Here is a tiny trained network, its code and every weight. The questions are about switching its units off for an input and a target symbol, where a switched-off unit gives its printed mean instead of its output.

import numpy as np


def w(rows, s, z=0):
    codes = np.array(rows[::2]) - 128.0
    scale = np.full(codes.shape[1], s)
    scale[-1] = z or s
    return codes * scale


def norm(h):
    return h / np.sqrt((h * h).mean(-1, keepdims=True) + 1e-5)


def f(y):
    return y / 2 * (1 + np.tanh(0.7978845608 * (y + 0.044715 * y**3)))


def softmax(a):
    e = np.exp(a - a.max(-1, keepdims=True))
    return e / e.sum(-1, keepdims=True)


def log_softmax(a):
    a = a - a.max(-1, keepdims=True)
    return a - np.log(np.exp(a).sum(-1, keepdims=True))


def net(x, mask):
    ids = ['ΔΛΠΣΦαβεμψω'.index(c) for c in x.split()]
    T = len(ids)
    res = E[ids] + P[:T]
    u = 0
    for l in range(2):
        r = norm(res)
        for j in range(2):
            rows = slice(3 * j, 3 * j + 3)
            q, k, v = (r @ M[l][rows].T for M in (Q, K, V))
            z = softmax(np.where(np.tri(T) > 0, q @ k.T / 3**0.5, -1e9)) @ v
            o = O[l][rows]
            res = res + np.where(mask[u + j], z, o[:, -1]) @ o[:, :-1]
        u += 2
        y = f(norm(res) @ A[l][:, :-1].T + A[l][:, -1])
        res = res + np.where(mask[u : u + 4], y, B[l][:, -1]) @ B[l][:, :-1]
        u += 4
    return log_softmax(norm(res)[-1] @ U[:, :-1].T + U[:, -1])


Q, K, V, O, A, B = {}, {}, {}, {}, {}, {}
E = w([
[62,91,44,102,101,74,102,199,91],'Δ',
[180,221,99,171,8,100,89,87,110],'Λ',
[78,185,97,201,154,59,118,159,167],'Π',
[129,176,152,80,106,88,218,58,159],'Σ',
[107,179,129,185,107,220,166,68,25],'Φ',
[158,44,116,133,43,112,66,155,164],'α',
[199,104,121,150,216,80,140,122,95],'β',
[181,184,102,65,184,128,77,121,197],'ε',
[155,65,152,189,97,223,154,109,169],'μ',
[144,190,102,97,183,216,144,148,128],'ψ',
[118,87,121,33,105,126,127,109,19],'ω',
],0.011)
P = w([
[105,49,68,119,106,152,212,180,157],'0',
[24,73,62,117,177,165,105,54,166],'1',
[50,93,193,104,176,123,69,68,118],'2',
[164,139,220,92,122,109,89,218,73],'3',
[208,167,67,134,67,160,160,248,142],'4',
[161,89,2,180,104,165,161,110,203],'5',
],0.0075)
Q[0] = w([
[85,99,125,126,160,125,89,73,121],'0.h0',
[190,112,43,153,183,142,81,135,100],'0.h0',
[119,130,58,157,94,127,158,99,159],'0.h0',
[77,139,199,68,104,161,105,122,130],'0.h1',
[77,108,110,139,168,124,69,36,132],'0.h1',
[168,129,250,141,167,86,67,164,75],'0.h1',
],0.011)
K[0] = w([
[233,151,83,158,108,109,144,205,90],'0.h0',
[138,133,197,144,156,135,35,173,87],'0.h0',
[108,140,226,98,109,107,160,198,127],'0.h0',
[103,166,55,104,88,197,139,123,175],'0.h1',
[219,131,97,136,94,119,240,222,128],'0.h1',
[152,77,2,159,165,121,155,60,127],'0.h1',
],0.0091)
V[0] = w([
[161,124,53,160,160,138,46,148,68],'0.h0',
[153,76,76,153,98,98,131,108,25],'0.h0',
[57,167,120,153,137,3,144,109,109],'0.h0',
[241,97,175,82,148,97,88,110,85],'0.h1',
[52,64,143,30,184,201,88,196,102],'0.h1',
[104,58,186,43,27,112,140,152,173],'0.h1',
],0.0048)
O[0] = w([
[55,106,159,44,64,137,200,128,228,4],'0.h0',
[23,147,199,90,51,25,188,173,137,106],'0.h0',
[160,83,162,223,118,94,235,54,94,133],'0.h0',
[25,187,95,124,166,192,56,96,34,92],'0.h1',
[195,84,72,14,94,171,60,6,95,153],'0.h1',
[96,31,34,79,182,24,134,253,59,188],'0.h1',
],0.0039,0.0032)
A[0] = w([
[84,226,120,237,57,157,67,91,19,118],'0.n0',
[94,78,159,89,149,254,115,216,141,7],'0.n1',
[77,186,128,223,171,166,87,192,162,193],'0.n2',
[146,208,156,143,172,73,180,54,66,6],'0.n3',
],0.0058,0.0019)
B[0] = w([
[106,119,190,45,151,134,167,253,192,209],'0.n0',
[166,148,63,174,121,89,131,25,47,175],'0.n1',
[113,140,104,144,121,50,196,90,190,162],'0.n2',
[100,185,13,149,163,178,93,88,81,249],'0.n3',
],0.0065,0.002)
Q[1] = w([
[64,146,154,188,118,85,70,165,133],'1.h0',
[101,139,72,148,112,110,194,136,108],'1.h0',
[98,193,159,133,177,143,92,197,65],'1.h0',
[42,65,52,107,191,160,149,73,184],'1.h1',
[116,79,90,158,74,152,111,156,178],'1.h1',
[167,180,2,151,71,162,150,168,149],'1.h1',
],0.0076)
K[1] = w([
[156,135,81,188,127,124,133,136,204],'1.h0',
[199,140,171,125,123,126,78,177,121],'1.h0',
[86,63,89,134,85,102,64,117,196],'1.h0',
[254,157,183,142,81,118,155,207,59],'1.h1',
[145,169,151,79,161,112,151,104,104],'1.h1',
[108,140,232,161,153,109,70,83,81],'1.h1',
],0.0083)
V[1] = w([
[153,188,89,112,148,82,82,152,248],'1.h0',
[127,105,161,135,181,219,156,218,210],'1.h0',
[148,134,98,128,190,130,199,55,178],'1.h0',
[194,119,212,66,198,88,164,94,14],'1.h1',
[136,151,102,132,63,206,198,166,32],'1.h1',
[116,253,85,24,129,92,176,154,112],'1.h1',
],0.0056)
O[1] = w([
[119,224,72,103,180,78,113,122,207,107],'1.h0',
[122,237,171,141,128,167,154,184,89,119],'1.h0',
[178,100,128,123,173,205,149,222,195,255],'1.h0',
[105,134,254,91,198,145,99,140,62,195],'1.h1',
[232,174,212,94,60,90,88,196,156,147],'1.h1',
[203,180,165,81,173,35,178,61,100,141],'1.h1',
],0.0058,0.0043)
A[1] = w([
[91,131,172,190,254,113,82,6,102,198],'1.n0',
[11,184,153,73,45,176,167,10,199,121],'1.n1',
[89,219,62,238,151,135,144,47,7,1],'1.n2',
[100,56,12,90,162,148,163,138,178,96],'1.n3',
],0.0046,0.0057)
B[1] = w([
[138,161,82,137,112,176,183,179,95,253],'1.n0',
[116,78,95,69,68,156,169,239,161,163],'1.n1',
[129,108,217,200,166,100,3,190,183,125],'1.n2',
[185,124,136,161,90,123,102,163,43,201],'1.n3',
],0.0074,0.0031)
U = w([
[145,81,113,60,111,122,185,147,160,255],'Δ',
[133,201,70,137,143,185,116,54,96,154],'Λ',
[82,105,169,53,117,95,104,39,37,62],'Π',
[164,93,158,151,239,87,135,170,88,106],'Σ',
[52,181,151,199,109,65,153,90,185,116],'Φ',
[34,162,213,111,130,209,153,145,113,101],'α',
[59,111,79,121,87,64,93,149,63,52],'β',
[172,173,128,55,162,152,53,61,203,72],'ε',
[157,233,204,129,33,89,98,132,137,86],'μ',
[126,82,140,254,89,188,164,64,188,78],'ψ',
[142,105,104,165,61,151,18,197,156,54],'ω',
],0.0072,0.008)

Each question gives the input, a string of symbols that net reads in full, and the target symbol t.
The units are the heads (3 rows each of Q, K, V and O) and the neurons (one row each of A and B). Each row of codes is followed by its name. A weight is (code - 128) times the scale printed after its matrix; where a second scale follows, it is the last column's (O, A, B and U).
mask holds one flag per unit, layer by layer, with each layer's heads first. A switched-off unit (its flag False) gives its mean, the last column of its rows in O or B, instead of its output. The means were averaged over made-up inputs and are rounded, as every weight is.
A unit's drop is (log p(t) with every unit on - log p(t) with that unit switched off) / (log p(t) with every unit on - log p(t) with every unit switched off).
The circuit of an input: a set's keep is (log p(t) with only the set's units on - log p(t) with every unit switched off) / (log p(t) with every unit on - log p(t) with every unit switched off). Starting from all 12 units, units are removed one at a time, each time the one whose removal leaves the highest keep (on an exact tie, the one counted first), for as long as the keep stays at least 0.8.
circuit, biggest first: the units of the circuit, biggest drop first
most important unit: the unit with the biggest drop
k most important neurons: the k neurons with the biggest drops, biggest first
top k neurons in layer l: the k neurons of layer l with the biggest drops, biggest first
heads that matter: for each layer, one digit per head in row order, 1 if its drop is at least 0.15 and else 0, layers parted by /
input ε Σ Σ, target Λ: most important unit : 0.n3
input Λ β ε α β Φ, target Δ: heads that matter : 10 / 00
input β Σ Λ, target Δ: 2 most important neurons : 0.n0; 1.n1
input Σ β Σ, target Σ: heads that matter : 11 / 00
input μ Σ ψ μ Π Σ, target ω: top 2 neurons in layer 1 : 1.n3; 1.n0
input ψ Σ Σ Σ, target Λ: circuit, biggest first : 0.h0; 0.n3
input Π Σ Π β Σ, target ψ: circuit, biggest first : 0.h0; 1.h1; 0.h1
input Δ Σ ψ, target Δ: circuit, biggest first : 0.h1; 0.h0
input β ε Σ ε μ Δ, target Λ: circuit, biggest first : 1.h1; 0.h1
input Σ Δ ω β, target Δ: heads that matter : 11 / 01
input β Σ Σ Σ β Δ, target Σ: heads that matter : 00 / 01
input ω Σ Σ μ Σ Π, target ω: circuit, biggest first : 1.h1; 0.h0
input μ μ Δ, target ω: heads that matter : 00 / 01
input Σ ω Σ Σ Σ α, target Σ: circuit, biggest first : 1.h1
input ε Δ Σ β, target Δ: circuit, biggest first : 0.h0; 1.h1
input β Σ Σ Φ Σ Σ, target μ: heads that matter : 00 / 11
input Π β Σ β, target Λ: circuit, biggest first : 0.h1; 1.h1
input Σ β β Σ Φ Σ, target Σ: circuit, biggest first : 0.h0; 1.h1
input Σ ω ω Σ, target Π: heads that matter : 01 / 10
input Δ Λ Φ ω Σ, target μ: heads that matter : 01 / 01
input β Σ β ε β, target Λ: circuit, biggest first : 0.h1
input Σ β μ, target Σ: heads that matter : 11 / 01
input Φ ε Σ μ, target ψ: circuit, biggest first : 1.h1; 0.h1
input Σ μ Σ Σ μ ε, target Σ: circuit, biggest first : 0.h1; 1.h1
